Below is a small trained network, with its code and all its weights. Each question gives an input and a class and asks what happens when units are switched off, that is, made to give their printed mean instead of their output.

import numpy as np


def w(rows, s, z=0):
    codes = np.array(rows[::2]) - 128.0
    scale = np.full(codes.shape[1], s)
    scale[-1] = z or s
    return codes * scale


def f(y):
    return y / 2 * (1 + np.tanh(0.7978845608 * (y + 0.044715 * y**3)))


def log_softmax(a):
    a = a - a.max(-1, keepdims=True)
    return a - np.log(np.exp(a).sum(-1, keepdims=True))


def net(x, mask):
    res = np.array(x, float).reshape(1, 6) / 4 @ E
    y = f(res @ A[0][:, :-1].T + A[0][:, -1])
    res = res + np.where(mask, y, B[0][:, -1]) @ B[0][:, :-1]
    return log_softmax(res[-1] @ U[:, :-1].T + U[:, -1])


A, B = {}, {}
E = w([
[154,172,146,222,126,148,127,210,197,15,95],'x0',
[131,49,93,174,54,201,98,129,128,178,93],'x1',
[102,131,38,102,102,116,94,114,174,118,119],'x2',
[109,201,214,109,197,70,34,166,230,189,152],'x3',
[235,1,68,96,102,75,77,177,110,100,226],'x4',
[131,187,64,99,159,86,103,102,154,102,125],'x5',
],0.011)
A[0] = w([
[27,165,134,109,151,189,127,128,118,141,95,254],'N0',
[178,89,122,87,114,113,108,136,84,85,171,210],'N1',
[91,123,113,137,113,93,178,76,76,169,126,248],'N2',
[69,166,139,168,169,194,130,126,167,136,95,246],'N3',
[147,144,131,209,123,156,126,167,181,9,121,243],'N4',
[145,165,127,165,68,130,157,71,132,110,88,130],'N5',
[164,140,159,190,100,87,102,149,176,110,134,131],'N6',
[109,144,129,157,125,108,68,197,143,135,154,142],'N7',
[103,154,153,164,129,138,167,163,152,79,71,169],'N8',
[89,146,157,136,154,108,93,146,182,243,161,225],'N9',
[98,107,147,93,137,136,173,65,87,92,73,243],'N10',
[121,84,145,35,125,94,54,128,132,154,166,211],'N11',
],0.012,0.0051)
B[0] = w([
[51,150,146,113,112,55,124,23,188,129,116,233],'N0',
[160,123,50,69,121,154,95,210,14,101,109,221],'N1',
[123,206,50,240,49,48,135,68,121,95,203,217],'N2',
[89,163,163,83,93,95,164,78,248,156,73,235],'N3',
[33,17,139,96,113,202,123,141,137,21,85,252],'N4',
[75,187,138,150,89,160,132,179,163,123,126,176],'N5',
[165,1,210,129,168,107,64,122,140,91,148,188],'N6',
[188,62,250,78,155,63,61,172,143,121,66,186],'N7',
[91,139,153,35,111,169,170,89,170,77,101,211],'N8',
[114,180,212,183,222,72,150,100,85,185,80,245],'N9',
[87,197,104,185,101,74,159,99,164,70,192,212],'N10',
[161,142,145,44,151,115,149,174,111,200,156,232],'N11',
],0.0086,0.018)
U = w([
[125,181,113,207,44,83,134,53,134,116,162,164],'0',
[92,167,151,210,197,91,164,79,151,237,94,89],'1',
[201,118,41,154,85,145,168,146,57,142,218,252],'2',
[205,155,182,123,133,123,126,161,39,254,91,132],'3',
[65,140,134,167,83,186,206,150,178,52,102,150],'4',
[120,111,218,133,117,131,110,78,183,121,57,99],'5',
[89,53,102,150,123,186,123,167,44,34,124,57],'6',
[201,35,196,187,164,115,73,219,204,96,140,61],'7',
],0.0075,0.0028)

Each question gives the input, the list of numbers given to net, and the class t.
The units are the neurons (one row each of A and B). Each row of codes is followed by its name. A weight is (code - 128) times the scale printed after its matrix; where a second scale follows, it is the last column's (A, B and U).
mask holds one flag per neuron, in row order. A switched-off neuron (its flag False) gives its mean, the last column of its row in B, instead of its output. The means were averaged over made-up inputs and are rounded, as every weight is.
A unit's drop is (log p(t) with every unit on - log p(t) with that unit switched off) / (log p(t) with every unit on - log p(t) with every unit switched off).
The circuit of an input: a set's keep is (log p(t) with only the set's units on - log p(t) with every unit switched off) / (log p(t) with every unit on - log p(t) with every unit switched off). Starting from all 12 units, units are removed one at a time, each time the one whose removal leaves the highest keep (on an exact tie, the one counted first), for as long as the keep stays at least 0.8.
circuit, biggest first: the units of the circuit, biggest drop first
most important unit: the unit with the biggest drop
top k neurons: the k neurons with the biggest drops, biggest first
drop of u: that unit's drop, to one decimal
input [4,-3,-1,-1,8,0], class 6: circuit, biggest first	(N1)
input [8,-8,-5,-4,1,7], class 6: circuit, biggest first	(N4, N3)
input [-8,-3,-1,0,-4,7], class 0: top 2 neurons	(N2, N10)
input [0,-8,-4,6,3,-6], class 3: top 2 neurons	(N4, N9)
input [1,-8,-4,-1,-7,-4], class 4: circuit, biggest first	(N8, N10)
input [-2,7,-2,0,3,-5], class 2: top 2 neurons	(N9, N4)
input [-8,-4,7,5,0,-8], class 1: top 2 neurons	(N9, N1)
input [-6,3,0,-2,0,5], class 0: top 2 neurons	(N2, N10)
input [7,6,-4,0,6,8], class 6: top 2 neurons	(N4, N1)
input [1,-3,-1,-6,7,7], class 6: top 2 neurons	(N2, N1)
input [-8,6,4,8,-1,2], class 1: top 2 neurons	(N9, N1)
input [-4,4,6,7,0,7], class 1: top 2 neurons	(N1, N9)
input [4,-6,-6,-7,2,-3], class 6: top 2 neurons	(N3, N1)
input [6,1,4,2,4,-8], class 7: circuit, biggest first	(N6)
input [-7,-6,6,0,-2,-7], class 0: top 2 neurons	(N2, N10)
input [1,2,5,-7,2,2], class 6: drop of N3	0.2
input [0,-7,-7,0,3,8], class 2: drop of N3	0.1
input [-5,5,-2,1,-2,8], class 1: drop of N1	0.1
input [8,-1,0,-1,3,4], class 6: drop of N4	0.8
input [0,-3,-8,-3,2,-2], class 2: most important unit	N4
